Table B holds the same points as the rows below and some others, measured another way and shuffled. Each row below is followed by which row of B it is.
B:
0: [ 158  135  -78   51 -377   41 -413   45  388   90   71   -6 -153 -212
  103   54   37  -38 -371 -223  -42  128   38  140  195 -299  -39   61
 -119  153  -70  -12 -234 -645 -173]
1: [ 254  246  -97 -184 -453  130 -334  -64  590  -87  -31  -40 -428 -278
  -18  110 -209  -75 -331 -235 -266  254  149   84  212 -124 -116  -25
  149  -91  -94 -132 -180 -216 -332]
2: [-253  129  -77   10 -402    2 -261  162  168  126 -349  112 -109 -402
    1  139   66 -111 -334   39  -46   -5  -25   56 -228  173   80  151
 -136   22    4  141 -190   68   66]
3: [ 132 -304 -185   -5 -260   35 -763    9  624  -69  287    3 -123 -422
  131  171  300 -197 -534 -334 -182   90   21   70  282 -456 -394  401
 -179 -106 -257    4 -242 -528 -498]
4: [ 279   88 -250  -90 -494  160 -754  193  624  118  391 -279 -127 -281
  181  162  -31 -198 -403  -80 -192  140  222   59  218 -467 -293  369
   49  -99 -148   -4 -257 -177 -417]
5: [ 120 -379 -141  -59 -161  132 -533  208  527  -45  482 -177  102 -247
  -59  170   70 -221 -249   72  163  -78  -37   89  158 -462 -107  303
 -185 -321 -144 -151 -341  214  -83]
6: [ 149   35 -245   27   22  112 -145  -25   99  286  418 -329  181  257
  173    2 -151    3  -97 -253   -9  120  394   32   -8 -176 -382  -27
  187 -159  -10 -128  107 -160 -120]
7: [-159  404  -75   69 -172   63  220   94 -172  513 -164 -204   87  327
   80   25 -423   25   57  126  173   73  259   15 -384  315   87 -224
  263 -131  205 -170  152  371  326]
8: [  12  272  -30  -62   73 -167  295 -379   -5  449 -109  -81 -137  288
  186 -116 -411  228  -83 -373 -159  276  227  -33  -98  225  -93 -475
  185  -81  -34 -229  236 -491  153]
9: [-207  267   22  182   55  118  467  130 -362  201 -286  -83  169  327
  -62  -50 -258  154  172  102  403  -52   66  107 -365  399  167 -342
  110  -59  328  -81  136  369  564]
10: [-286  110   52   41   -3   67  250   97 -114   33 -462  -33  -70  -33
 -101  110 -208   33   79  179  139  -96 -172   12 -326  502  116  -85
   72 -296  119  -48   65  760  514]
11: [-167 -125    9  131 -161  -68 -324  183  273  -68 -227  155 -102 -393
   23  128  246  -16 -336   24   51  -60 -271  156  -49   24  -36  244
 -286  -40    2  174 -224 -106  100]
12: [ -94  304   83    0  205  -40  766 -342 -244  260 -399  131   37  331
  -88  -96 -248  130  104 -337   49   96   48   63 -205  459  250 -628
    6  203  119  -31  134 -305  470]
13: [ -34 -399  -76  208  115   18 -338  293  373 -284  239    6  127 -203
 -271  319  278 -195 -128  138   60 -212 -202  364    1  -85 -228  440
 -168 -330  -43   49 -274  457   26]
14: [-176 -320  181  187  247   33  125  -72 -108   14  -30   68   49  182
  -45  -41  117    0  100  -32  249 -216 -160  -54  -48  -41  -50   76
 -208 -447  -72 -157  -38   49  209]
15: [-186 -147  127  290  269   56  185  140 -140 -215 -130   12   24  151
 -253  124   62   16  216  151  132 -266 -158  193 -175  252 -124  166
  -12 -488   61  -49  -17  583  296]
16: [-143  -81  -52   39  230  103  327 -111 -303  161   20  -80  268  220
   36 -143   -4  101   67 -226  215  -78  163  -69 -188   94  -66 -233
  -95  -87   53    5   86 -105  302]
17: [ -81  -89  110  154   19  -37   85  -23  166 -278 -291  268 -208 -138
 -189   13   61  158 -175 -155  176   34 -200  250   12  148   11 -188
 -128 -111  118  -95  -99 -231  137]
18: [-123  594   95  -58  -49   11  699 -367 -417  519 -495  -65 -132  425
  128 -225 -561  251  158 -266   25  182  229 -175 -273  472  277 -710
  215   52  100 -213  279 -270  480]
19: [ 173  -17 -350  -37  -34  319 -197  172  109   24  362 -361  296    4
  185  -23   24   23 -191 -253  194   93  312   47   20 -190 -369  -21
   85   73  159  120   40  -25  -24]
20: [  44  392   48   23  -36  104  318 -152  -96  317  -99 -138  -70  380
  -13   21 -299  -82  191  -96 -174    2  247  -30 -128  177    9 -110
  199 -176  -41  -90   55   80   94]
21: [   0 -386  -81   58  365  176  134   42   32 -312  223  -63  217   57
 -168    6  156   39   41 -152  228 -132   14  130  -15   -7 -292   -9
  -87 -318   71    9  -25  266  133]
22: [ 241 -138  -92  139  175  234  -49   22  169  -83  401 -210   93  347
   22  -11  -21    9   18 -224  189   44  226  126  150 -245 -434   14
  167 -322   97 -187   73  -45 -190]
23: [ 143  278 -104  -74 -294  -81 -217   15  470  370   -6  -62 -162  -49
  283   15 -184   36 -373 -103  -70  292  108  102   13  -65 -102  -74
   41   96   91   36  -64 -414  -86]
24: [ 173   76 -132   30 -383  207 -455   23  402 -257  116  -54 -294 -236
 -206  212  -43 -165 -234 -256 -243   72  210  165  199 -187 -238  181
  161 -222 -178 -214 -191  -98 -423]
25: [-152 -180 -100  124  161  -85  -50  103   45  309  110 -122  301   44
   92  124   54  -56  -99   40  151 -100 -120  102 -179   52  -59  104
 -169  -91   -8   55  -33  153  364]
26: [  88   18 -242 -157 -274  198 -278   33  262  462  283 -257  240  -32
  259   56  -38 -262 -264 -164   85   71  215 -146    2 -306  -28   79
  -91  110  -85   28 -127 -145  -38]
27: [ -30  232  -15  -52  -54   -2  284 -223   37  320 -115   -4  -30  203
  -74   46 -277  -77  -11 -202  -95   92  183   29 -140  189  109 -279
   89  -43  -48 -165    9  -97  128]
28: [ 319 -170  -81  -25 -211  145 -525   34  736 -213  322   -1 -213 -203
  -47  197  161 -257 -328 -209 -164   84   29  174  353 -434 -325  348
  -44 -212 -158  -52 -296 -233 -523]
29: [-102  140  -15   20  -27 -199  115 -202  132  368 -236   92  -95   45
  142    3 -166  102 -246 -243  -35  199   -6   71 -127  215   10 -281
  -18   55   24  -80   77 -430  176]
30: [ 151  -31   46  113 -166  227 -262  186  348 -603 -117  107 -290 -366
 -235  129  252  -29 -153 -104  -67  -97 -180  259  244 -110 -148  254
 -133 -116   -8  156 -317  -34 -139]
31: [-312  -34   37  127   83   21  211   48 -274   45 -274    6   48   28
  -45  -63  -76  177   32   27  259 -103  -36    1 -295  300   28 -160
  -53 -264  117  -74   70  252  430]
32: [  72  370  -18  -61  -40  290  424  -52 -175 -187 -225 -110 -146  156
 -130 -140 -287  202  150 -188   32   66  288   30 -107  287  -57 -380
  241 -125  203  -26   88  155  161]
33: [ 207 -181  -47  103 -123 -128 -513    4  668 -178  182  125 -185 -374
  -88  255  263 -140 -412 -250 -271   36 -224  346  329 -308 -168  295
 -259   44 -245   66 -370 -593 -242]
34: [-225  243 -182   57 -114   54   70  170 -113  351 -255 -197  181   -4
  103  142 -194   -9  -93   57  129   22   21   59 -361  395   45  -88
  107   70  160   71  114  440  465]
35: [ 107   75  -10  -52  -55  -25   -7   10  250 -146  -16  -12 -174 -182
  -55  -45 -104  206 -159 -105  -36   78  -34  183   67    4  -28 -173
  -89  -70   31   27 -170 -220  153]
36: [  -7  229  307  200 -110    8  231  -62  112 -155 -486  300 -403   61
 -142  -21  -36   99   -8  -64   78    7 -226  178   58  159  168 -144
  -78 -102  107  -76 -132 -304  110]
37: [-138  241   14   68  -41  158  306  -70 -261  350 -258  -60  110  254
  142  -85 -107   -5   48 -145  190  -12  113 -123 -207  177   88 -198
    3   52  108   16  104  -78  283]
38: [  74 -152 -237   45 -286  186 -600   68  333 -112  254 -125  -49 -289
  -36  196  128 -192 -328 -290 -130   22  188   73  149 -292 -336  296
   18 -166 -208 -119 -153 -157 -371]
39: [  31 -530 -261  112  -29   99 -810  283  382  -94  595 -262  157 -249
  172  101  287  -53 -348  -39  116  -71  100   61  107 -494 -616  538
 -108 -476 -110  -37 -128   53 -308]
40: [  23   62 -197 -122  -85  151   -3 -115  -36  391  181 -276  171  137
  260 -135 -209   58 -140 -283  156  136  308 -179  -68 -119 -105 -253
   52  -22   -1 -136  104 -247  108]
41: [  31 -268 -147  117  -55   98 -422  280  456   32  281  -81  206 -144
  -37  314  265 -352 -224   85   63 -126 -104  215   18 -209 -202  486
 -156 -135  -42  125 -255  312  -86]
42: [  91    6  105  154 -226  126 -250   89  386 -410 -220  194 -361 -275
 -191  151  161  -61 -204 -124  -34  -22 -214  234  215  -69  -63  179
  -96 -120  -25   -9 -257 -168 -153]
43: [-201  -80  169  211  177 -129  225  -69  -55   31 -260  147 -106  143
  -83  -13  -68  168    8  -20  184  -45 -175  130 -144  240    8 -160
  -68 -318   71 -186   43  -11  313]
44: [-253 -218  132  265  190 -166   79   50   26  -37 -224  157   -9  -26
 -181  147   58   50  -28   85  172 -154 -352  230 -145  232   64   27
 -180 -283    1 -114  -74  192  406]
45: [ 207 -188 -259 -203 -283  239 -500  -19  415   79  431 -204   69 -243
  203  -43   77 -117 -399 -357   53  131  261 -120  230 -531 -239   74
 -127  -19 -148  -51 -191 -463 -316]
46: [  71 -411   51  230  149   37 -301   74  400 -485  122  188 -152 -163
 -167  119  381  -24 -200 -174   23  -84 -165  281  215 -201 -415  322
 -168 -362  -38    6 -190 -186 -288]
47: [ 277  259  -37   59 -265  246 -179    2  213 -228   65  -87 -219  -87
 -131   74    3  -75  -67 -281 -231    0  147  147  256 -204 -113   90
   41   19 -122   18 -221 -351 -215]
48: [ 210 -197 -299 -201 -236  159 -523  100  592  224  569 -200  165 -143
  211   46   91 -238 -416 -156   27  143  336  -15  104 -510 -340  236
  -83 -102  -56   44 -220 -201 -422]
49: [  92  502  -18   28 -292  -50   30  -44  121  224 -227  -57 -247   -3
   87  -19 -305  174 -160 -156 -136  200   93  146  -16  139   84 -269
  100  156   58  -29  -33 -436  152]
50: [-144 -359  -26  297  124  138 -200  242  -16  -47  189  -26  283   52
  -54  104  327 -140  -36   41  323 -261  -74  118  -69 -178 -191  344
 -218 -256   28   29 -129  161   71]
51: [-247   90   36  -11  154   50  562  -70 -238  250 -322  114  190  211
   41 -159  -53   98   23  -77  314   -1   75  -33 -359  357  132 -372
 -113   40  274  126   84   42  412]
52: [  -3   -7 -104   99   -5   36  -77  170  122  140   67 -206  100   55
   95   43 -185  142 -123   33  312   71  -64  152  -72   35  -62 -137
   47 -119  169 -141   39  162  346]
53: [   7 -206  -15  112   25  -73 -160 -211  278  -65   35  212 -125  -77
  -47   42  188  -21 -299 -433  -96   89   51  145  124 -128 -250   -4
 -130  -99 -131 -106  -84 -672 -283]
54: [ -60  302  -82   36 -153  401  172  284 -193  102 -106 -338  112  231
  -22   53 -279  -75  223  225  260 -107  202  -43 -271  222   -8   15
  273 -277  237  -38   71  904  303]
55: [ 100 -206 -138 -113   91 -187 -147 -105  449  239  213  -28  110 -164
  210    4   39   72 -396 -257   30  171 -128  115   99 -168  -80 -144
 -275  145  -60   80 -126 -552  161]
56: [  67 -123 -152   74  181  116  -26    3  -36  -44  153 -163  211  -25
  151  -81  163  159 -128 -337  118  -12   14   56   76 -103 -249  -67
 -153  105   28  178   13 -383  192]
57: [ 179  390  -11  -54 -296  -93  -60 -155  402  -94 -214   66 -486 -185
 -143   94 -310  134 -239 -263 -355  264   70  265  120  153   -8 -255
  166  -10  -61 -154 -111 -399  -83]
58: [ 116  324   10  109 -211   70  -38  -30  311  -64 -204  111 -293    8
 -141  198  -24 -161 -121 -186 -309   91  115  244   35  135 -147  105
  149  -34   -2   44 -106 -135 -265]
59: [ -20    4  -94  -54   15 -175   30   31  339  223  -64    9   34 -105
  130   19 -131  157 -318  -54  161  203 -122  202 -105  142   18 -265
 -100   91  174   39  -35 -155  326]
60: [  74 -573    6   18   29   57 -455  -10  443 -447  390   66 -106 -343
 -312  144  274 -153 -177 -141  -84 -198  -98  130  270 -435 -221  351
 -298 -518 -354 -176 -404  -66 -254]
61: [ 284   17 -272 -151 -444  208 -665  127  657   94  378 -282  -66 -290
   91  250  -53 -309 -375 -135 -173  121  150   52  238 -416 -200  309
   49  -60 -200  -65 -259   -8 -332]
62: [ -15 -349 -130   -4 -174   90 -548   90  404 -182  305   22  -51 -328
 -103  125  256 -197 -307 -115 -111  -79  160   61   69 -332 -342  412
 -160 -394 -205  -33 -281  -47 -419]
63: [  78 -227  -62   45  302  162  101 -100   15  102  356 -252  197  365
   -7   39  -74  -99  154 -156   76  -90  160  -41   10 -112 -303   49
   93 -451  -94 -200   84  263   37]
64: [-117 -334 -172  167  -66  106 -553  266  188   62  185 -219  209 -253
  100  256  227 -197 -223   35  134 -182 -205   38    4 -186 -200  469
 -177 -196 -148   26 -128  301  140]
65: [-150 -101 -219   12  229   26  207 -180 -232  443  147 -177  434  227
  131   -7  -33  -42  -56 -350  108   -2  212  -71 -218   96 -100 -219
  -55   77  -52  -22  156 -179  291]
66: [-198   39 -157  -81  119  -29  216  -90 -166  357  -98 -213  167   87
  184  -75 -275  189  -69 -130  140   94  111  -97 -300  305  -64 -331
   68 -122   82  -73  220  166  460]
67: [ 222  433  -99   -1 -251  119   -4   29  215 -194  -74 -111 -291  -67
 -174   63 -301  145  -91 -187 -203  179  215  286   61  136  -97 -224
  265  -14   80  -80  -68  -93  -29]
68: [ -66  266   12  105  152  183  536 -101 -340  151 -291  -86  105  360
   53 -121 -192  166  152 -226  253   33   83   -5 -174  331   40 -423
  119   69  232  -23  223  -22  423]
69: [-159  -99  -82  148  133  131   19  201  -65  253   21 -161  280  205
  218   10   67  -24  -30   84  343  -73   25  -16 -240   78 -223  128
  -15 -200  214   97  112  354  225]
70: [  42  181 -303  -58 -186  438 -124  232 -188  160  270 -568  275   99
   80   35 -250  -69  103    3  140  -81  383 -129 -147  -53 -165   54
  243 -187   36  -53   56  614  194]
71: [-147  128  133   51  -19  -38  241  -72   78  -41 -552  217 -215 -147
  -28   31    3   90 -123 -114   38   25 -297   91  -86  353  157 -177
 -142   57   85  106  -47  -89  349]

[  96  248  114   26  208  -86 -113 -152  175  -99  -15  -38 -111  149
 -101 -255  -36 -185   18  -60  -99    9  223  104   79 -236   88 -116
   17] -> 65
[  50    6  168  -81   64 -118   21   73 -135 -179  -56 -126 -267    2
  135   36  114   31 -112  -72  233  -80 -144  191  -57 -139  301  -75
   60] -> 47
[  70  -66 -275   42  -52    3  -31  -92  -31  155 -205  126 -136 -352
 -318  133  212  187  167  -34  135 -103  132   48  -25  103 -199   84
  -24] -> 11
[   6 -176  380 -112  220  -75 -134  -20  -52 -289 -109 -221   65   20
  -60 -161   84  191  -86 -204 -273  157 -132  219  -39  -71  364 -158
  169] -> 8
[  -7  -70   -8 -181  -68 -216   11  157 -157  199 -253 -136  -87 -383
 -265  286  165   88  353  -21  376   35   22 -106 -140  181 -237    7
   42] -> 32
[  -6 -228   34 -276 -175 -183  -54   99 -127  -16 -300    1 -103 -406
  -87  -11  136  172  -33  -35   93   35  -10  -47 -140  -68   74  -12
  241] -> 26
[  56  225 -213   61  -11  -68   70   16   93  270 -173   42 -185 -180
 -269  113   63 -103  219   93  170 -133  197 -131   26    7 -234   80
  -80] -> 2
[ 100   89   43  -79   -6 -152   37   53   38  104 -134  -17  -43  -46
  -61   63   49   15  -16  -68  183  -27   71  100  102   51   26    0
   31] -> 19
[-158 -259 -157  147 -305 -182 -161  315 -320  221 -507   42  170 -255
 -327  264  199   75  439  220  391 -110   33 -305 -158  185 -407  241
   75] -> 44
[  89  158  205   90  149  -82  -86  -18   54 -113  -90  -35  -63  219
    6 -151   -6  -93  -42  -88 -107  -48   31  136  117 -113  210 -128
  -26] -> 57
[ -38 -125  183 -166  -82 -249  160  344 -270 -124  -61 -239 -300 -294
  -73  195   68  -18  -12  -25  491 -144 -273   18 -192  -86  355  -11
  137] -> 42
[ 106  302  276 -168 -100 -353   -9  208  -53    6 -250  -97 -248   39
   33  -83   71 -276   98    0  259 -105   15 -167  -60 -261   44 -222
  115] -> 60
[ 264  347 -103   73  120  -59  -24 -245  252   78  -16  153 -255  -19
 -269 -156   74 -112   85 -155  -76 -125  275  160  165 -108  -47 -157
 -117] -> 21
[  40  -54 -101  148 -175  -49  -98   68 -189   81 -329  179  -10 -136
 -121   96  194  125   33  -41  259 -217   40   18   30   66  -89   28
    3] -> 64
[  46   91  179 -224   17 -278   95  160  -15   69 -183 -250 -169 -149
 -181   79  139  -32  144   20  203   32  -70  -54 -119  -39  -27  -22
  152] -> 62
[ 155  310  105  136  180  -60   70  -17   -2  -16  -12  -82 -294  -15
 -243   44  123 -100  143 -181  141 -215  -13  100   29  -69  114 -214
 -138] -> 66
[ 172 -126  -54 -284  -96 -113 -110 -199   39  -17 -196  204 -154 -317
   14 -130  125  240 -214 -193  -16   57  141  257   58   -4   56  -89
  136] -> 30
[-169  -32    4  123  271   57 -103   22   86  -20  -41 -191   99  110
  -83  -12 -141  -88  191  154 -176  140  154  -65   11  -65   75  153
  -33] -> 50
[  47  -42  -90   41 -462 -286   81  406 -185  280 -487  125   52 -197
 -217  210  240   46   85  115  430 -282  -56 -237    3   70 -165  165
  170] -> 29
[-141 -459  -83  -68 -410 -324   16  492 -361  234 -494  -72  145 -386
 -302  404  227  218  306  228  487  -52 -208 -202 -190  332 -258  355
  195] -> 58
[ 222  199  170 -202  105 -237  -59 -135  164 -143    2  -76 -212  -11
 -152 -246  120  -91   -3 -182   20   37  156  179   -2 -306  147 -208
  171] -> 24
[  37  288  249 -108   58 -250  167  263  -32  -14  -52 -256 -302   61
   52   69  -11 -268   31   36  322 -120  -97  -82  -47 -219  239  -98
   45] -> 16
[  59  -39  197  -66  -13 -196    6  195   61  -65 -120 -117   79   93
  -42  -54   13  -10  -14  -51  -86   36  -26   26   82 -119  307  -12
  157] -> 22
[ -69 -199 -239  200  -54    7 -204   -4   16  143 -298  174  148  -99
 -265    2   -1   76  248  149 -196   15  193  -69   63  162 -211  214
  -65] -> 41
[  18 -265 -196 -102 -344 -161  -72   67  -70  253 -500  156  276 -357
 -328   65  301  349  -53   56  227  -21  134  -37  -11  158 -353  282
  330] -> 53
[ 106 -272 -192 -121 -523 -335 -216  105  -97  246 -631  350  149 -221
 -171  -22  294  220   81  143  152  -29  124  -52   18  175 -454  215
  242] -> 13
[ 142  119  124  -96   66 -169 -130  -72  219  -67  -86   73  -92   54
  -60 -294 -107 -154   25  -94 -340   80  202   51  134 -183  199 -173
   26] -> 59
[ 139  311  113  -52  258   -5   94  -90  263 -178  183  -74 -354   82
   66 -235 -133 -222 -172 -129 -234  -55  120  112  115 -422  535 -207
  -20] -> 37
[ -37 -206  204 -101   45  -19 -147   19   -3  -65 -298   -5  211   70
  184 -112   -7  230 -215  -57 -344  170  -21  105  117   60  221    2
  132] -> 4
[  72  281   78   65  -78 -232   14  208   78   66 -186   -5 -159  121
  -88  -98  -29 -323  147  105   48 -161   96 -208   49 -251   76  -53
   20] -> 27
[ -71  157  123  -64  258  -37  157   96  157  -13   65 -230 -226  -34
  -34  -42 -249 -212  -47   77 -148   28    5  -43   28 -129  338   18
  -45] -> 51
[ 164  244  302 -159  239 -161   10  -50   58 -231  136 -158 -339  113
  142 -120  -39 -163  -84 -229   97    1    5  260   49 -249  419 -301
  -17] -> 56
[ -21 -167 -213  154 -351  -84  -14  241 -183  268 -513  168  174 -216
 -245  209  282  232   74  122  252 -218    5 -174   10  152 -253  252
  134] -> 43
[ -13 -230  414 -238  279  -37  -68  -21  132 -365   13 -204   18  109
  215 -305 -169  139 -357 -153 -636  283 -148  280   85 -147  712 -120
  167] -> 23
[ -36  -59  -41   37  263   94 -127 -198  161 -117  -15  -53   -6   30
  -67 -172  -40   60  -36   26 -308  135  175  149   43 -127  141   88
   31] -> 9
[ 204  252   26 -107 -106 -238  158  140  -60   60 -111  -81 -367 -251
 -250  137  295  -55  159 -145  440 -246  -14  -53 -102 -214   57 -177
   97] -> 40
[  80  219  295  -17  339 -131 -129  -52  216 -233  105 -173 -188  313
   48 -276 -185 -305  162  -61 -391  144  110   86   82 -285  367 -240
  -84] -> 15
[-142  -28  135  152  285  104   54  123  -72  -83  -11 -208  -99   44
   27  115 -140  -10    7   23 -121  -29 -149   49   25   56  353   30
 -155] -> 54
[ -25  -87   86  -24 -127 -150  140  346  -48   98 -222  -67   11  -58
    1  145  -24   29  -62   63   35  -82 -149  -82   76   61  257  116
   66] -> 69
[   3  222  269  161  130 -178  114  343 -122 -144   54 -283 -260  193
  -42  119  -38 -319  200    1  280 -212 -175  -59  -38 -218  402 -123
  -88] -> 52
